What each symbol does to the elements:
state | σ γ ζ ψ π ρ
j685 | j990 j127 j390 j411 j501 j948
j68 | j483 j932 j369 j954 j850 j450
j408 | j932 j850 j450 j369 j52 j22
j698 | j263 j516 j269 j288 j495 j57
j544 | j714 j825 j701 j249 j429 j866
j957 | j576 j882 j376 j821 j706 j902
j509 | j948 j602 j326 j459 j772 j75
j531 | j954 j369 j982 j342 j450 j198
j948 | j262 j723 j647 j772 j899 j634
j821 | j706 j209 j161 j902 j770 j263
j634 | j961 j459 j850 j932 j326 j52
j243 | j941 j168 j825 j714 j893 j429
j52 | j68 j408 j374 j531 j954 j342
j770 | j357 j821 j317 j273 j376 j915
j510 | j674 j288 j666 j887 j269 j830
j59 | j342 j982 j955 j253 j198 j354
j893 | j683 j243 j544 j669 j802 j406
j932 | j326 j75 j327 j52 j68 j531
j830 | j134 j481 j685 j223 j817 j973
j424 | j715 j114 j491 j176 j265 j957
j647 | j509 j961 j932 j483 j459 j850
j956 | j195 j400 j715 j143 j842 j114
j656 | j701 j866 j422 j956 j195 j143
j413 | j866 j195 j143 j422 j400 j715
j723 | j411 j390 j961 j509 j948 j459
j973 | j127 j501 j948 j390 j453 j602
j762 | j645 j587 j70 j952 j130 j683
j262 | j973 j411 j509 j899 j390 j961
j587 | j354 j652 j505 j591 j762 j941
j495 | j915 j698 j838 j510 j674 j887
j357 | j882 j706 j902 j376 j209 j161
j38 | j698 j674 j887 j838 j288 j666
j674 | j516 j495 j57 j269 j38 j134
j850 | j75 j68 j531 j327 j408 j374
j955 | j381 j583 j762 j652 j998 j793
j887 | j269 j57 j552 j830 j134 j223
j406 | j825 j429 j866 j701 j336 j195
j317 | j902 j161 j674 j698 j263 j288
j422 | j400 j842 j114 j715 j440 j265
j249 | j429 j336 j195 j866 j368 j400
j453 | j685 j973 j899 j723 j411 j509
j22 | j531 j374 j696 j59 j342 j253
j941 | j952 j70 j808 j893 j683 j669
j683 | j505 j941 j714 j802 j168 j825
j817 | j666 j830 j501 j127 j552 j453
j57 | j510 j838 j817 j481 j887 j990
j75 | j634 j483 j954 j408 j932 j369
j583 | j696 j253 j587 j645 j955 j130
j114 | j960 j33 j576 j477 j424 j882
j127 | j552 j223 j262 j453 j685 j723
j273 | j376 j902 j698 j915 j161 j674
j701 | j336 j368 j400 j195 j559 j842
j960 | j422 j143 j27 j424 j715 j176
j715 | j440 j960 j477 j265 j33 j576
j269 | j38 j510 j481 j134 j838 j817
j390 | j453 j262 j772 j602 j723 j647
j134 | j838 j887 j990 j817 j666 j127
j381 | j59 j696 j645 j998 j253 j587
j477 | j424 j27 j706 j882 j176 j209
j899 | j390 j948 j459 j961 j602 j326
j354 | j583 j998 j793 j762 j645 j952
j336 | j544 j406 j656 j559 j249 j413
j253 | j198 j381 j652 j354 j583 j762
j576 | j27 j176 j209 j706 j491 j770
j714 | j893 j808 j336 j429 j669 j368
j652 | j998 j645 j952 j793 j587 j70
j808 | j243 j802 j406 j544 j714 j249
j954 | j850 j52 j22 j450 j327 j619
j961 | j602 j772 j75 j326 j647 j68
j176 | j265 j477 j357 j957 j576 j821
j263 | j273 j317 j38 j495 j915 j510
j326 | j647 j634 j408 j68 j483 j954
j450 | j327 j531 j59 j619 j374 j696
j838 | j288 j269 j830 j666 j57 j552
j998 | j253 j955 j130 j587 j354 j591
j342 | j450 j22 j381 j198 j619 j583
j223 | j817 j990 j411 j973 j127 j390
j143 | j842 j440 j265 j114 j960 j477
j990 | j830 j552 j453 j501 j223 j262
j130 | j652 j762 j941 j505 j793 j168
j516 | j317 j915 j510 j38 j698 j838
j706 | j491 j957 j818 j770 j357 j273
j327 | j408 j954 j342 j374 j369 j982
j195 | j559 j656 j440 j842 j413 j960
j505 | j793 j952 j893 j168 j70 j808
j619 | j374 j342 j253 j696 j982 j955
j27 | j114 j265 j957 j491 j477 j357
j168 | j70 j683 j669 j808 j243 j544
j793 | j587 j130 j683 j70 j591 j243
j491 | j477 j576 j821 j357 j882 j376
j666 | j57 j134 j223 j552 j481 j685
j902 | j770 j818 j516 j263 j273 j495
j481 | j887 j666 j127 j990 j830 j501
j501 | j223 j685 j723 j262 j973 j899
j952 | j130 j591 j243 j683 j505 j802
j645 | j955 j354 j591 j130 j652 j505
j591 | j762 j793 j168 j941 j952 j893
j70 | j591 j505 j802 j243 j941 j714
j915 | j161 j263 j288 j674 j516 j269
j552 | j481 j817 j973 j685 j990 j411
j818 | j821 j376 j915 j317 j902 j698
j696 | j982 j198 j354 j955 j381 j652
j483 | j459 j326 j52 j850 j75 j327
j368 | j406 j249 j413 j656 j701 j956
j369 | j52 j327 j619 j22 j531 j59
j288 | j495 j38 j134 j57 j510 j481
j825 | j808 j669 j368 j336 j544 j559
j559 | j249 j701 j956 j413 j866 j422
j772 | j899 j509 j483 j634 j961 j932
j411 | j501 j453 j602 j948 j262 j772
j602 | j723 j899 j634 j647 j509 j483
j669 | j802 j714 j249 j406 j825 j701
j440 | j956 j422 j424 j33 j143 j27
j882 | j176 j491 j770 j209 j957 j818
j459 | j772 j647 j68 j75 j634 j408
j376 | j209 j770 j263 j161 j818 j516
j374 | j369 j450 j198 j982 j22 j381
j802 | j168 j893 j429 j825 j808 j336
j161 | j818 j273 j495 j516 j317 j38
j265 | j33 j424 j882 j576 j27 j706
j209 | j957 j357 j273 j818 j821 j317
j429 | j669 j544 j559 j368 j406 j656
j982 | j22 j619 j583 j381 j59 j998
j33 | j143 j715 j176 j27 j114 j491
j842 | j413 j956 j33 j960 j422 j424
j866 | j368 j559 j842 j400 j656 j440
j198 | j619 j59 j998 j583 j696 j645
j400 | j656 j413 j960 j440 j956 j33

The rows follow the links: the fewer symbols apart two elements are, the more alike their rows tend to be.

Each row, then its element:
-27 -26 3 -15 34 -10 55 22 -22 -35 18 20 12 -16 39 16 -42 -15 -5 -67 27 -42 -62 7 28 8 22 32 52 12 1 51 6 26 -4 -11 -3 6 32 -48 -50 45 -86 -52 38 14: j973
22 28 5 18 -19 -2 -40 -27 26 42 -16 -14 -15 15 -41 -15 43 6 5 70 -29 43 57 -23 -36 1 -18 -38 -46 -19 8 -51 -15 -26 5 17 11 -3 -33 48 68 -43 74 56 -45 -5: j701
-18 18 42 18 66 -59 71 -15 14 39 4 23 -14 -10 -16 7 14 -34 4 19 -7 17 -20 -76 -31 45 15 -22 24 -36 36 4 -49 0 -2 20 42 21 1 7 83 0 -59 24 -29 50: j821
31 15 -23 5 -59 36 -79 -14 16 14 -18 -28 -3 19 -25 -19 31 28 1 51 -21 30 63 25 -13 -27 -25 -19 -56 6 -16 -49 18 -22 4 2 -14 -16 -28 39 8 -39 102 35 -22 -35: j243
25 -6 -41 -10 -72 57 -86 5 -2 -24 -12 -28 7 15 2 -12 3 37 -3 8 -3 -1 40 66 16 -44 -22 9 -43 28 -33 -24 43 -11 2 -12 -37 -23 -12 9 -60 -17 85 -3 13 -49: j998
15 30 18 21 3 -20 -12 -28 27 49 -13 -7 -17 11 -40 -12 44 -5 7 69 -27 46 44 -42 -41 17 -10 -40 -33 -29 17 -43 -31 -25 2 20 24 3 -28 45 87 -39 47 59 -49 11: j400
-29 -4 36 4 72 -51 89 3 -4 10 16 31 -6 -19 10 17 -15 -36 0 -26 9 -12 -54 -53 -5 40 25 3 51 -21 27 36 -34 16 -3 9 30 22 20 -22 35 28 -97 -12 1 47: j38
-26 6 39 10 74 -58 85 -5 4 23 10 29 -8 -16 -2 14 -2 -37 3 -7 2 -1 -41 -67 -17 43 23 -8 41 -29 33 23 -43 11 -3 15 36 22 11 -10 61 17 -84 3 -12 50: j263
4 31 28 22 24 -37 16 -27 27 52 -8 4 -17 5 -39 -5 38 -14 6 60 -27 42 28 -60 -42 28 -4 -39 -18 -34 26 -32 -40 -18 1 23 33 11 -21 39 98 -31 17 54 -48 25: j960
14 32 19 22 8 -24 -8 -27 28 52 -12 -4 -17 11 -41 -10 44 -6 7 68 -27 44 43 -47 -41 18 -9 -40 -30 -30 18 -40 -32 -23 4 22 25 5 -26 44 89 -37 43 60 -50 15: j956
-15 -31 -15 -21 1 19 18 28 -28 -51 13 9 17 -11 40 11 -44 4 -7 -71 30 -45 -46 42 41 -13 13 41 34 27 -16 45 28 24 -3 -19 -20 -3 28 -45 -84 41 -52 -58 47 -10: j509
-30 -15 22 -5 59 -35 80 15 -15 -13 19 26 5 -20 26 17 -33 -28 -1 -51 22 -29 -63 -27 13 27 26 20 57 -5 16 48 -17 24 -3 -2 16 16 28 -38 -8 40 -101 -36 22 35: j481
11 33 23 20 11 -25 -3 -28 27 51 -12 -3 -17 9 -40 -8 43 -7 7 66 -28 44 38 -50 -41 21 -8 -40 -28 -31 20 -40 -33 -22 2 21 26 6 -26 43 90 -37 38 58 -49 17: j842
-24 -28 -1 -17 27 -3 47 24 -24 -38 17 16 11 -17 39 17 -45 -11 -4 -69 27 -43 -60 15 33 2 19 36 48 16 -2 51 11 27 -3 -13 -8 6 32 -49 -58 43 -81 -55 42 10: j411
-13 21 40 18 59 -56 60 -20 17 45 1 19 -17 -7 -23 4 21 -30 5 31 -12 23 -9 -75 -35 41 11 -28 15 -38 33 -5 -50 -5 0 22 40 20 -5 17 93 -8 -40 33 -36 46: j957
-21 13 42 13 69 -61 80 -10 8 33 8 26 -10 -13 -8 10 5 -36 5 6 -2 9 -32 -72 -22 43 19 -15 33 -33 34 13 -46 4 -2 17 41 22 5 -1 74 9 -71 16 -21 49: j902
22 28 3 16 -22 -1 -43 -26 25 40 -17 -16 -12 15 -39 -15 44 9 4 69 -30 43 59 -20 -33 -1 -18 -37 -46 -17 4 -51 -13 -26 4 16 10 -4 -31 48 63 -45 78 55 -44 -6: j368
-4 -31 -30 -22 -27 39 -20 27 -26 -53 6 -6 18 -3 36 5 -38 18 -6 -59 25 -41 -26 62 42 -29 1 38 17 36 -26 30 41 16 -2 -22 -34 -11 21 -38 -99 30 -13 -54 48 -27: j75
-24 8 41 11 71 -59 84 -7 5 27 10 29 -10 -15 -2 13 -1 -37 3 -5 1 3 -39 -66 -19 43 22 -11 40 -31 33 20 -44 8 -1 15 37 22 10 -8 63 15 -82 5 -15 51: j317
21 31 6 19 -16 -6 -35 -26 26 45 -16 -13 -15 14 -41 -14 44 5 5 70 -28 44 55 -27 -37 6 -16 -37 -43 -20 8 -50 -19 -25 4 17 15 -2 -32 48 70 -44 70 57 -46 -2: j559
-30 -8 31 0 67 -45 86 8 -9 1 18 29 -1 -20 18 17 -22 -34 1 -38 15 -20 -59 -42 3 34 26 11 53 -14 22 41 -26 18 -2 4 25 20 23 -31 19 34 -102 -23 10 41: j838
24 -11 -42 -13 -70 60 -80 9 -6 -31 -9 -26 11 14 7 -10 -4 35 -3 -2 1 -7 34 71 23 -44 -21 14 -35 33 -34 -16 46 -6 1 -16 -39 -23 -6 2 -70 -10 75 -13 19 -50: j253
20 -12 -43 -13 -69 61 -78 12 -10 -35 -8 -26 12 12 10 -10 -8 36 -5 -10 3 -11 28 74 25 -46 -19 15 -32 34 -35 -13 47 -3 2 -17 -40 -22 -4 -1 -76 -7 68 -18 25 -49: j696

Each walk starts at a row. The symbols on each line, taken left to right, move it on to the next element.
Answer with the element's row; about right is enough.
new walk
11 -24 -41 -19 -56 56 -56 20 -19 -47 -1 -18 17 6 23 -3 -24 30 -6 -33 16 -26 6 75 37 -42 -11 29 -12 37 -34 9 50 7 1 -21 -41 -20 7 -18 -93 11 36 -36 37 -44
ρ ρ γ ζ σ π π -> 29 5 -35 -3 -71 52 -89 -4 6 -7 -17 -29 3 19 -11 -16 17 35 0 30 -11 14 54 51 3 -37 -26 -5 -52 19 -26 -36 34 -17 3 -7 -29 -20 -20 25 -31 -29 98 15 -3 -46
σ γ σ π π ρ ζ -> 30 16 -20 6 -55 33 -77 -17 16 15 -18 -27 -5 20 -26 -18 33 27 2 54 -21 30 64 23 -15 -24 -24 -21 -56 4 -14 -50 15 -25 4 3 -13 -17 -29 41 12 -40 101 37 -25 -32
new walk
-32 -9 30 -2 66 -43 84 9 -11 -3 16 29 0 -20 20 17 -25 -32 0 -41 16 -22 -60 -39 5 32 26 11 54 -13 22 43 -25 22 -3 3 24 18 25 -32 12 34 -102 -25 12 41
ψ ζ ψ ζ ρ -> -7 -31 -27 -21 -21 36 -11 28 -26 -52 11 -3 18 -5 39 7 -40 13 -7 -62 27 -43 -32 59 43 -25 4 39 22 34 -24 34 39 20 -2 -23 -31 -9 22 -39 -96 34 -23 -56 49 -23
γ ψ γ ζ π ρ -> 18 -18 -43 -16 -66 59 -69 15 -13 -39 -5 -22 15 11 15 -7 -14 34 -5 -18 8 -17 19 73 29 -44 -16 22 -24 38 -35 -4 48 1 0 -19 -42 -22 -1 -7 -85 -1 58 -24 29 -48
new walk
-30 -17 19 -7 54 -30 76 17 -17 -18 19 25 5 -20 30 20 -34 -26 -1 -55 23 -33 -65 -20 18 22 25 22 57 -2 13 50 -11 26 -4 -4 12 15 29 -40 -17 41 -100 -39 28 30
γ γ π ζ π π σ -> -28 -23 12 -11 42 -18 65 20 -21 -29 19 23 8 -19 34 18 -39 -20 -3 -64 25 -38 -63 -5 24 14 24 29 54 6 6 51 -2 27 -3 -7 2 11 31 -45 -36 45 -93 -48 33 22
ρ γ σ γ ρ γ γ -> -20 -30 -10 -20 12 9 31 26 -28 -46 16 12 16 -13 40 14 -44 -2 -6 -69 30 -46 -53 30 37 -7 15 38 42 23 -10 49 22 27 -4 -17 -16 2 30 -48 -74 44 -68 -57 47 -1
new walk
-26 2 38 7 73 -56 88 0 1 17 13 29 -7 -17 5 13 -9 -37 4 -17 6 -6 -47 -62 -12 42 24 -4 47 -26 31 30 -38 13 -2 10 33 23 15 -16 48 21 -91 -5 -7 48
σ π σ γ ζ π π -> -30 -2 36 5 71 -54 88 1 -3 13 15 30 -5 -18 8 16 -13 -35 1 -23 9 -9 -52 -56 -7 39 25 1 49 -21 28 32 -37 14 -3 9 32 22 18 -20 39 26 -96 -10 -1 47
π ρ ζ γ σ γ γ γ -> -31 -13 26 -3 62 -39 83 10 -13 -8 18 27 1 -20 23 19 -28 -31 -2 -47 18 -26 -62 -33 9 30 26 16 56 -9 19 47 -22 23 -3 0 20 16 27 -34 3 36 -103 -31 17 38
new walk
-29 -21 16 -12 50 -26 69 18 -19 -23 19 24 7 -19 32 17 -37 -23 -3 -61 26 -36 -65 -12 21 17 25 26 55 0 10 51 -7 26 -2 -6 8 13 31 -43 -28 44 -98 -45 31 26
ψ ρ ρ ρ σ -> 1 -28 -33 -22 -37 45 -32 25 -24 -53 5 -10 17 0 33 3 -33 21 -7 -52 21 -37 -16 67 40 -32 -2 36 7 38 -30 24 45 15 -2 -23 -38 -15 18 -34 -99 25 2 -51 45 -35
ρ ρ γ ψ π σ γ -> 21 -11 -43 -14 -70 60 -79 10 -9 -32 -9 -26 12 13 8 -11 -6 37 -4 -6 3 -9 30 71 24 -45 -20 15 -33 34 -35 -15 46 -5 1 -17 -40 -23 -7 1 -73 -10 71 -15 21 -51
new walk
-26 4 39 8 72 -56 86 -3 1 20 13 28 -8 -15 4 14 -6 -37 3 -13 5 -5 -44 -62 -13 43 22 -6 45 -27 30 27 -40 14 -2 13 36 22 15 -15 52 20 -90 -1 -7 49
ρ σ ζ σ γ ψ γ σ -> -30 -6 31 1 69 -48 88 5 -8 2 16 29 -2 -20 15 16 -21 -34 1 -34 14 -18 -57 -45 1 36 25 8 53 -18 23 40 -28 18 -3 4 25 20 21 -28 21 32 -101 -18 9 42
ζ ρ ζ γ π ζ -> -13 -30 -20 -21 -7 24 8 28 -27 -52 10 3 17 -8 40 11 -44 5 -5 -69 28 -45 -42 47 42 -17 9 40 31 30 -18 42 32 22 -1 -21 -25 -4 27 -44 -87 38 -43 -58 49 -14
new walk
30 21 -15 10 -47 25 -72 -18 19 22 -20 -26 -8 19 -32 -18 36 22 4 61 -25 36 64 11 -22 -18 -24 -26 -55 -2 -9 -51 7 -26 3 7 -8 -13 -31 42 27 -44 98 42 -30 -25
ζ γ γ ψ ζ γ ζ π -> 7 29 27 21 21 -35 10 -27 27 54 -10 2 -19 6 -39 -7 42 -14 7 61 -26 42 31 -58 -42 26 -5 -39 -20 -33 24 -35 -38 -19 2 23 31 9 -24 41 94 -33 23 55 -49 24
ψ ψ ρ ζ π ζ -> -28 0 38 7 73 -55 88 0 -2 15 16 29 -6 -17 7 15 -11 -36 3 -21 7 -9 -48 -58 -9 41 25 0 47 -23 29 31 -39 15 -2 11 33 23 18 -19 44 25 -94 -6 -4 49
new walk
9 32 26 22 17 -32 5 -29 26 53 -11 0 -17 6 -39 -7 41 -12 8 64 -27 42 34 -56 -42 23 -6 -41 -23 -32 24 -37 -37 -19 3 23 28 10 -25 41 94 -34 27 56 -49 21
γ π ζ γ ζ σ -> -4 27 36 22 44 -50 39 -24 22 52 -3 11 -18 -1 -33 1 32 -25 6 47 -20 34 10 -71 -41 36 4 -36 -3 -38 31 -19 -46 -13 -1 24 38 16 -14 28 98 -21 -14 45 -43 38
π σ ζ ρ π ζ σ -> -23 8 42 11 71 -59 82 -8 7 29 10 28 -10 -14 -5 12 1 -37 4 -2 0 5 -35 -69 -20 43 22 -12 37 -30 33 19 -45 8 -2 15 38 22 10 -4 66 14 -77 9 -17 50
new walk
-20 14 43 15 68 -60 75 -11 10 37 8 25 -13 -11 -12 9 10 -37 4 13 -7 14 -25 -74 -28 44 17 -18 29 -34 36 9 -47 3 0 17 39 22 2 4 80 4 -65 20 -26 50
π γ ψ ψ σ ρ -> -29 -6 33 3 70 -52 89 5 -5 6 16 30 -5 -17 12 17 -17 -34 1 -29 11 -13 -55 -52 -4 37 25 4 51 -20 26 36 -33 19 -3 7 29 21 21 -25 31 29 -99 -14 3 46
ζ σ ζ γ ψ ψ ζ -> -20 -30 -7 -19 17 6 35 26 -26 -44 15 14 14 -15 40 13 -45 -5 -6 -71 29 -45 -54 27 37 -3 16 37 45 20 -10 50 19 25 -3 -17 -15 1 30 -48 -71 43 -70 -58 45 2
